Each row is followed by its group, which names the range that a hidden value of the row falls in. A new part has a new value, new ranges and new names.
[  90  -70  -60  -16  -23  -77  -12   78  -22  -44   48    5 -150   50
   23  107   67  -49   -2   12   45   -4   29  -57  -23   46   20   -7
   30 -107   12  -38   71   57    8   26  -87  -67  -56    8  -79  123
  103  -73   41   87] : W
[ -57 -121  125 -159   39 -113  -81 -130  -65  109  216   72   57   29
   95   67 -192  168  -64 -118  -28   21   90   64  -33 -144  -55   -6
   -1  -64   37  101    7  -57  101 -165 -126  -29  -52   49   26 -111
   -2  -74  -58  -77] : R
[  68  147   92   65   50  -45  -63 -156  330  -64  -81  -29    3  223
   94   18    8 -213    0   77   98   11   95  134 -114   78  207   40
   71   73   35  112   73  -49 -157  257   16  -38   50  -13  -87   49
  179  134  -55   41] : J
[ -85 -113   13  -47 -184   49   83  -72 -148  -44 -163 -199   54   -3
  -70  115  -26  -96   51  -66   59  -11  -35 -209  146   42  -54    9
  -38  176   15 -125 -105   77  -28  -56   73  -49   16  175  -90  -29
   47   55  -11    3] : C
[ -20   19  126   19  -28  -95  -31  -96  -71   69   65  -54   49   15
   10   36 -116   39    3 -135  -40    6   67  -35   20  -13  -58 -117
  -21   42   29  172  -42 -133   51  -94 -134 -145 -139   79   90  -84
  204    4    1 -117] : K
[ 37 -54  22  -7 -22 -69 -17 -10 -54 -16 -18 -15 -64  31  10  67 -13 -16
  -3 -24  26 -20  32 -74  23   0 -18 -42 -41 -21  17 -10  49  30  20  -3
 -57 -71 -38  45 -47  48 117 -12  18  20] : L
[  15  -57   61  -52  -79  -40    3 -103 -130   29  -66  -40   21   56
  -18   60   13  -70   45  -48   23  -44  -27  -59   24   56    1   55
  -63   84   43   22  -22  -22  -31   20  -56  -34   20   86  -41   54
   45   33   16    3] : K
[ 117  -29   68    0  -93 -113  -75  -54 -127   28  -55   87  -45   11
  -40   13  -75   44   45   16   28  -60    0  -67   40   52  -76  -28
 -149  -68   42   65   80  -18   11   -5  -97  -73    1   41  -37   78
   45   14   37   19] : L
[  62  -29  -13   69  -81    0  -54    0  -50  -87  -83  -55 -137    2
  -34   13  -12   -7    1   99  121  -41  -23 -133  136   38  -66  -40
 -105    5   17  -47   49   42    2   35    4  -36   56   60  -53   92
   79   58   22   20] : D
[  15  -75   86  -19   -9 -106    1  -84  -98   -5   32  -24  -11   69
    2   21  -19  -22   19  -40  -13  -44    8  -31    2  -28  -13   50
  -57   47   43   37   58   -3   17  -25 -102  -68   -6  -12  -62   73
  132   16   37  -42] : R
[  62    3  -63   55  -68  -32  -10  -28   29  -35   43 -117  -75   66
  -19   20   79 -119   23    3  101   13   -9   24  -11   89   34    5
   38   14  -16   61  -83  -39  -88   58  -55  -58  -55   21   22   66
  138   19   20   34] : R
[ 165  -98   17  -69  -91 -184  -75   51 -227   81  105  165 -101   -7
  -21   86  -19   89   64  -44  -40  -54   -5  -47  -34   82  -92   10
  -86 -206   54   91  102  -45   60  -87 -233 -103  -88   11  -23  139
   18 -127   86   46] : L
[ 110  180 -174  190 -125  106  -80  -61  200  -41  -36 -219 -119   50
  -49  -62  135 -201    6  100  286   60  -38   98   35  219   67 -100
   56   45  -81  153 -280 -144 -222  215   49  -11  -42  105  194    6
  122  121  -34   80] : K
[ -61  -16   87  -22  -27  -15 -159 -192  127   38  106   -1   55  -37
   43  -60 -358  239 -123   13  150   71  126   62  103 -183 -135 -184
  -83  -57  -36   99  -82  -27   50 -133   65   -1   -2   93   95 -261
  -14   65 -146  -71] : L
[  66   12   59    4  -26  -64  -70   -6  102  -68  -22   20  -83  107
   68  109  -24  -68   19   57   45  -17   56  -40   -7   73   55   27
   32  -37   62   17  143    0  -24   74  -52  -70   21   40 -125   92
  106   13   -6   27] : W
[ -15  -19   90   30  -76  -33  -11 -133  -78   -9  -53  -98   29   30
  -39   -9  -78  -18   17  -25   47  -28    1  -72   90   -5  -54  -28
  -90  117   26   53  -36  -36   -7  -22  -24  -65    9   68   -1  -13
  123   89    2  -68] : K
[  79  -50 -156   87  -96   11  -65  117 -106  -93  366 -202 -295   73
    5   61  295 -127   67   85  118  -19 -160   19   40  236   14  242
  178    0   55  129  -84 -204  -59   -8 -259  -39  -15  -26   74  291
  114  -79  114  -75] : C
[  60  -80    2   -9  -16 -106  -14   41  -52  -35   41   13 -102   31
   13   81  -14    8   -3  -14    9  -16   47  -79    2  -11  -28  -36
  -21  -84   19  -23   98   58   45  -32  -91  -94  -63   -1  -80   80
  132  -55   36   34] : W
[  16   -4   -1   56 -124    3  -39  -65  -95   -9   75 -151  -58   30
  -42   13   49  -64   53   -5   86  -17  -67  -36   77  124  -38   55
    3   91   28  117 -113 -137  -52  -17 -103  -61  -18   72   69   61
  101   37   27  -71] : C
[ -32   39   87   35 -106   70  -73 -135 -100   27 -103 -113    3  -10
  -25   14  -69    2    7   -4  102  -29  -35 -116  166   67  -73  -63
 -103  149   38   85 -102 -122   -5    6   -3  -28   45  193   88  -49
   48  107  -34  -88] : C
[ -63  -62   79  -90   -6  -15 -134 -162   40   75   85   40   47  -43
   60   -5 -307  234 -123  -28  112   54  113   30   82 -181 -121 -165
  -86  -71  -23   53  -66   -3   77 -130   43   17   -3  122   77 -231
  -59   14 -133  -37] : L
[  15  -62   97  -14   -3 -139    3  -59  -87   11   70  -14   -1   59
    9   42  -46   -2   17  -84  -51  -27   43  -32  -20  -34  -23   -2
  -29   11   39   71   63  -23   42  -64 -136 -115  -78  -13  -38   41
  182  -17   40  -57] : R
[  35   67   29   68  -57   19  -66  -84   40   -1 -159  -52  -25   -5
  -14    1  -91   -8  -30   16  123    3   47  -75   97   21  -39 -184
 -105   30  -17   37  -52  -16  -24   69   54  -51  -16  141   54  -67
  104   91  -45   22] : L
[  14  -52  -65    6 -131   44   39   23   29  -95 -245 -102  -53  -12
  -41  114  -51  -80  -13   31  129   19   50 -206  121   22  -25 -144
  -51   10  -30 -192  -14  186  -28   51  152  -47   -2  150 -125  -27
   61   43  -34  137] : W
[  13  -10  -61   21 -114   56   -6   22   32  -60 -194 -103  -64  -18
  -16  114  -30  -67  -13   14  133   23   37 -164  115   57  -25 -153
  -30    4  -26 -112  -49   93  -32   50  107  -50  -25  181  -44  -40
   67   32  -41  101] : L
[ 137  -51  -51   79  -85  -28  -65   18 -137  -76    1   -3 -215  -13
  -69  -44   22   40   -8  151  137  -63  -59 -118  137   38  -97  -11
 -148  -56   23  -19   61   33   29   34  -63  -11   83  -12  -31  178
   44   39   73   33] : J
[ -23   16   85   19  -59   -1  -67 -136  -26   32  -52  -59   28  -12
   -8   -8 -158   65  -36  -27   83    3   44  -58  109  -37  -81 -136
 -101   59    4   76  -71  -55   21  -33   11  -46  -10  130   71 -111
   75   79  -51  -58] : R
[ 194 -136 -214   14  -51 -176    8  201  -45  -86  346  -25 -279  108
    1  101  288 -145   81   32   33   -2  -55   84 -159  169   68  207
  181 -221    5   30   59    5  -72    3 -272  -97 -132 -173  -87  337
  151 -192  149  116] : D
[  41  146  194    3   85  -57 -127 -166  336  -44  -77   56   23  250
  171   86  -47 -166    9   75   47  -16  112  121 -117   84  216   95
   77   64   99  132  186  -93 -116  238  -21  -34   97   32 -134   52
  131  117  -81   -7] : W
[ -14  -62   73  -67  -23  -74  -79  -76  -24   44  126   15    0   19
   54   63 -142   99  -34  -57   25   19   65    6   16  -54  -56  -41
   -2  -52   26   80    0  -50   53 -102  -86  -52  -47   70   19  -67
   42  -34  -38  -47] : R
[  67  -28  -31    8  -44  -38   10  -24   28  -40 -126  -25  -59   45
  -15   51    2  -77  -10   16   88   -1   46  -66    8   14   21  -76
  -54  -24  -20  -67   17  107  -43   84   37  -46  -18   45  -79   37
   96   27   -3  114] : W
[ -23  -86  108  -65  -77  -36  -34  -69 -225   34   53  -44  -22   34
    7   94    4    4   52  -57  -20  -65  -57 -109   77   63  -52  108
  -41   91   95   63   19 -103   47  -75 -149  -52   28  102  -20   83
   41  -11   38 -100] : C
[  14 -111   32  -27   40  -75    5  -59 -152   10   13  -10  -64   19
   -5   -4    3   31  -41  -36   20  -45    5  -59   32  -98  -43  -23
 -117   18    5  -26   32   58   60  -22  -67  -27   -1   -3  -22   61
  102   -1   33   -3] : L
[ 22 -50  56  21 -15 -95 -13 -56 -62 -15  20 -34 -32  29 -11   7 -57  15
  -6 -32  14 -21  36 -51  30 -46 -47 -50 -68   9  11  33  37  12  30 -40
 -71 -87 -46   2 -23  23 158  15  23 -30] : L
[  58   -2   58  -25 -109  -29  -82  -50 -152   71  -42   23  -33  -17
  -14   67  -59   43   28  -31   41  -34  -13  -96   82   90  -78  -63
  -93  -18   48   93  -27 -101   26  -23  -94  -58  -19  157   55    7
   14    0    8  -16] : K
[  21   12   50   93  -82   50  -92  -65 -160  -41   -1 -110 -132   -7
  -33  -30   11   19    6   87  114  -69  -91 -131  201   73  -97   11
 -118  116   63   81  -21 -128   30    9  -79  -17   97  101   71  101
   76   96   38 -117] : K
[  62  -14   -9   45  -50  -40   -7  -50   34  -54 -113  -40  -55   33
  -32    3  -45  -44  -16   40  102   -6   46  -67   44  -12  -11  -93
  -86   -4  -20  -41   15   90  -31   65   43  -51   -4   28  -62   20
  115   61   -6   74] : W
[ 11 -63  11  -4 -34 -45  15 -26 -41 -34 -72 -58 -39  27  -8  60 -20 -39
  -8 -28  44 -12  34 -96  42 -21 -18 -60 -51  19  -1 -57  20  75   5   4
   0 -65 -30  55 -62  21 123  12   6  35] : L
[   8    9  105  -37  -11  -31  -55 -102   15    9  -65   -5    6   95
   60   82  -29  -63   11  -14   29  -28   30  -24    3   44   49   25
  -19   61   60   51   48  -49  -26   68  -42  -34   36  101  -48   25
   70   45  -26  -13] : R
[ -19 -101   -1  -54   87   32  -22  -70 -178   43  -53  -15 -102  -21
   22   -8   23   67 -113  -16   88  -42  -10  -84   93 -131  -47  -91
 -160   42  -17  -71  -34   62   84   24    5   59   55   90   55   16
   15   15  -10   23] : L
[ -60  -35   27  -66 -137   76   12  -71 -122   38 -168 -125   38   -3
  -13  146   -6  -81   32  -86   64   -6  -19 -165  108   96  -19  -42
  -27  129   23  -38 -124  -21  -26    3   37  -34   -5  249    4  -57
    7   29  -40   17] : C
[ -57  275  375   54   20   37 -196 -377  302   29 -236   -8  196  203
  139   -2 -234  -98   16   51   70  -38   94   81   37   85  132    3
  -56  272  131  274   72 -262 -117  221   52  -26  172  197    6 -133
  106  289 -157 -176] : K

New part:
[ 274 -231  -63  -50  214 -246  123  301 -143 -526  213  -15  -24  402
  133 -340  100  -48  148  226 -196  197   87  186    5  -19 -102  144
  287 -182   81   92 -237  209  -52  252  327  -15 -135  202  -14 -256
 -139  301  206 -181] : U
[-135   83  -26  -34  -11  193 -190 -230   12  168   53  -10 -369  -90
  121  173  111  -11  -36 -133  -32  -10 -192 -254   94  197 -325   23
  331  196 -114   26  184 -175   11   92 -341 -116 -170   88  -51  -53
   92 -376 -494  180] : Z
[-140  -97   95   76    6  131 -200  -70   77   66   42   41  -70 -269
 -230  -47   84 -197  -32  -36   32 -183 -225 -144    8  191  160   39
  200  208  -34  -53  237  -36   67   -2 -216   29   54 -278  115  117
   76 -292 -337  216] : Z
[ 303 -285   -5   49   35   53  -75  276  -84 -328  331   31  -31  120
  143  -99 -186  223   49  300   90   10  194  178  -32  -90 -256   86
  192 -194  125 -153 -289   74  -46  108  100   31 -165  118 -108 -106
   69  129  151 -152] : Y
[ -83   21  -25  175 -217 -120  -44  -79   29   46  -54 -130  132 -153
 -317  -92   67 -237   35  -62  163 -100 -193   43 -253   89  442   58
  -63  183  -33  -42  237 -121   81 -127  106   74  290 -245   76   -8
   44  -87   33  150] : U
[ 168 -322 -116   77   49   71 -180  -15 -179 -115  237  142 -196  130
  223  -80 -260  338  -25  200  246 -132  163   29    4 -138 -313   97
   63   35   39  -95 -200 -101   48   19   23  -19 -112   40  -54 -113
  104  -76   96 -138] : T
[-269  -12 -128   99  -83  -21  -99 -107   15  157 -187   12   -2 -209
 -193  -76   29  -29 -142  -69  298  -68 -206  -42 -158   32  340  103
   42  239  111 -129  217 -152   58 -136  -72   38  266 -183  -24  -76
  117 -110 -100  248] : Y
[ 165 -275  -88 -305  275  246  -29  -99   37 -333  128  127  -57  -11
  263  -56  184  -91   88  -20 -213  -12  208  -82  118  -22 -499  -16
  366  -76  -94  136 -189  121   64  154  -76 -239 -261  215 -185 -162
   71  122  -79 -289] : Q
[-318  112 -172   37  -68  -58  -48 -229  -78  245 -293   11 -285  -44
  -23  -31  112   22 -160 -160  240   24 -293 -159  -34   38  255   80
   90  313   28  -37  297 -196   -8  -62 -143  -12  236  -32  -81 -178
   72 -227 -222  338] : U
[-253  211  -88   41 -140   91 -141  -85  -38  265  -90  -82 -461  -40
  128  205   59  134 -128 -124  172  149 -301 -172  -16  118 -133   34
  263  153   59  -88  195 -229  -57   60 -351  -29  -53  158 -133 -166
  105 -290 -459  355] : T
[ 186 -167  110 -349   26  610  -59  177  262 -279  120   -9  -69 -440
  142  266  120  -70   70  -64  -73   10  150  -38  -25  -70 -404 -240
  414 -328   38 -109 -216  158  -32  109 -477 -151 -251  182 -426  -51
  246  203 -293 -140] : Z
[ 554  -57  147  251 -441  112  -23  134   66 -414  331 -318  172 -101
 -148  164 -286  -34  298  117  268 -202  236  292 -601 -124  155 -212
 -135 -305 -164 -102 -280 -141  -15  -59  146  135  211 -185 -251   48
  151  138  437 -308] : Y
[-166   -9  -24   76  -28  116 -132  -49   29  142  -90   19 -190 -235
 -111    6  -63  107 -153    7  276 -119 -208  -97  -44   49  212   84
  199  203   99 -201  178 -150  -57  -41 -278   67  172 -196 -107  -14
  175 -237 -278  290] : U
[ 359 -306  252  -30   58  298   -8  255  129 -580  113    5   47 -230
 -140  -95  -45 -177  142  115   64 -220  158  117 -258 -118  285 -237
  201 -304  -39  -59 -260  196  -70  108 -118   98  180 -287 -272   88
  124  186  160 -165] : Q
[ 107 -175 -241 -157   84   38  -37  -84  -20 -185  172   -6   40   77
  227  -19   75   16   96   -6  -52   76  161   39  -62  -30 -501  105
  196  -27    3   81 -175  -53  139   49   91 -210 -244  272  -94 -259
   54  191   29 -295] : T
[  -1  -70   22  326  -67 -320 -132   59 -148  -61  199  -71  -45  211
 -209 -246  -22 -127   65  141   34  -42 -217   56 -113  196  236  197
   48  185  -18   24  147  -82   63   59  243  129   71 -203  310    2
 -114 -215    5  145] : T
[ -54  -42  -39 -138   34  232  -84 -237 -106   30 -123  119 -505   36
  283   78  133   50  -55 -148   42   -9  -68 -250  146  -43 -200 -124
  196  103 -154   90   76  -51  -33  101 -281 -125  -44  166 -209 -153
   79 -243 -246  122] : Q
[ 164 -213  -19 -263   11  404  -47   55  106 -242   79   30  -90 -230
  180  143   69  -11   76  -66   21  -13  162  -17  -62 -136 -340 -177
  228 -207    0  -25 -207   79   43   54 -264 -151 -160  172 -321 -133
  167  195 -101 -192] : Z
[-262 -221  -45  215  113 -177 -207 -358 -320  199 -163  307 -413  205
  -56 -360   27  -13 -161  -15  186 -262 -267 -275  219   56  373  119
  -80  523 -159  108  361  -96   89  -25   59   62  261 -308  296   15
  -83 -552  -89  337] : Q
[-143 -348  -95 -170  129  419 -209 -174  -22  101 -126  321 -271 -310
  147    6  -69  220 -197  -50  317 -239   40 -204  146 -187 -126  -63
  109  158   63 -138    7  -28   76  -89 -395  -96   26  -74 -201  -53
  237 -145 -215   75] : Z
[-159 -114 -254 -102 -211  228 -152 -444 -179  346 -197  143 -391  -87
  279  156   -7  205  -99 -247  363 -121  -14 -216   40 -232 -203 -111
 -213  270 -129   24  143 -245  160 -188 -208 -174   58  157 -161 -221
  167 -209  -79   52] : X
[ 432   29    5  -36 -283  162   44  123  201 -399  331 -357  287 -150
   -8  238    4 -175  315    1  -50   54  236  245 -457    4 -292 -117
  146 -349  -92  -17 -277  -64   34   25   86  -83 -114  162 -286 -109
  137  326  189 -395] : Y
[-347   46   -1   68    5 -125 -127   27 -190  236 -129   83 -506  157
   21 -126  232  -63 -143  -61  -17  176 -451 -212  247  175  130   98
  204  254   64   26  356   10  -17  131 -159   30  -45   84  184 -130
 -110 -341 -450  519] : X
[ 442 -251  206  153 -237  107  -40  239   16 -456  276 -135   88  -71
 -175  -39 -138 -161  266  120  127 -196  139  214 -382 -122  243 -218
  -90 -270 -111  -24 -224   71   37   18  105  130  146 -235  -87   67
   40  157  314 -224] : X
[  72 -146  -72 -511  -45  499   93   13  180 -233 -160    8  -49 -342
  222  206  353 -223  102 -289  -87  136  153  -52  -51 -221 -297 -331
  180 -288  -24   76 -149  197   84   18 -306 -277 -138  368 -462 -261
  165  417  -99 -198] : Z
[-452  -87  -71   46   71   68 -206    2  -40  303 -215  177 -292 -217
 -113 -104   53   82 -285  -35  278  -27 -367 -184  125   72  252  140
  194  309  236 -189  300  -69   23  -42 -330   53  112 -163   61  -53
  100 -269 -445  488] : X
[-246  -55  -35  273 -112 -221 -138  -54 -304  285 -138  132 -423  182
  -66 -229  -55  152 -198   76  309  -47 -342 -110  141   13  433  146
  -89  360   54 -108  339 -106  -37  -39   26  160  244 -144  186  -67
  -36 -417 -101  496] : U
[  27   95   16  271 -243 -323  -53   82 -106  -21  194 -219   -4  214
 -171 -109  106 -228  137   55  -73  126 -229   95 -146  221  146  141
   21   87  -56   52  188  -72   49   57  284   79   -1   11  253  -68
 -128 -130    7  149] : Y
[ 485  -64   60   35 -232  101   55  111  102 -440  290 -280  185  -69
  -52   97  -78 -129  302   63   28  -76  216  229 -416  -65  -47 -126
   58 -278 -138   -9 -253  -40   -7   28  123    2   46  -16 -247  -57
  108  238  277 -350] : U
[ 234   90  109  132 -228 -178    0  -82  -10 -240  258 -287   30  171
 -149  -19  249 -510  352 -104 -312   25 -116   25 -224  252   11  -61
   56   -4 -342  285  117  -30  106  123  251  -36  -47   -6  180  -17
 -158  -91   24 -116] : Z
[-533  -53 -151   58  -60  -78 -159   -6 -218  495 -292  222 -398  -21
    2 -154  126  156 -345  -30  283  132 -416 -178  312    3  252  182
    5  372  254 -185  423  -24   22  -88 -157   41   80   81  150 -172
   21 -297 -349  634] : Y
[ 278  -50  -70 -159 -221  196   45  129   61 -225  188 -176   42  -63
  188  192   61   -8  171  -13  -11  159  191  152 -171 -114 -381 -108
  109 -286   -4  -39 -213   22   18   28    7 -133 -196  366 -295 -224
  122  294   96 -232] : Y
[ -41 -254  154  365  -84 -135 -204   12 -309   28   -9  192 -419  174
 -160 -301 -165   59  -83  143  315 -263 -241  -87   38  -36  571  -12
 -163  253  -66  -43  201  -19   -3    2   40  246  315 -401  233  100
  -74 -433   44  356] : Z
[ 376   33  125  224 -257 -131  -12  225   78 -361  425 -347  247   52
 -206    8  -16 -256  300  152 -120   31   31  254 -366  181    6   40
  130 -200  -90   -8 -103  -29    6   90  269   81  -47  -41   46   16
  -22   93  164 -173] : Y
[-385  -99    9  181   12  -71 -149   85 -251  325 -290  238 -551   12
  -81 -240  -60  254 -347   92  408  -41 -435 -167  243  -41  571  124
   51  346  227 -245  360  -22 -125  -16 -244  206  292 -214   74  -55
   39 -404 -302  687] : U
[ -53   70    9  213 -328  -82  -96  -27   52   97   61 -204  150 -185
 -313   20   54 -241   77  -55  133  -57 -193   69 -276  135  295   47
  -68  126  -31  -64  229 -147  104 -125   82   69  168 -179  117   16
   54 -105  -22  143] : Y
[ 116  177  128  276 -341 -130  -70  107   71  -97  225 -356   55  -38
 -287   80   48 -301  209  -11  -15   25 -216  112 -373  242  209    1
   83  -24  -98    2  128 -144   22   43   76  111   73 -145  100   36
  -19 -107  -71   92] : T
[-121 -225  -23 -235  -28  497 -133  -61  -68  113 -232  261 -518 -254
  274  141    6  242 -191 -125  317  -71  -17 -217  170 -275  -97 -242
   77    4   56 -133    3   38  -23  -29 -510  -84   17  129 -357 -137
  218  -99 -253  202] : Z
[-158 -296 -233 -311  130  334  -82 -440  -47   74 -285  302 -193 -214
  221  -35  157    9 -111 -246  177 -191  100 -249  124 -227 -144 -112
   -2  221 -114   95   60  -33  166 -126 -212 -246   85   60 -226 -185
  175  -37  -54  -80] : Q
[ -60    0 -114  100 -145   76 -137 -100 -128  139  -12   17 -331   27
  157   91 -134  279 -115   18  319   -6  -68  -63  -50  -59  -93   37
   67  116   37 -135   38 -207  -34  -27 -138    6   40   88 -155 -147
  134 -211  -95  167] : Y
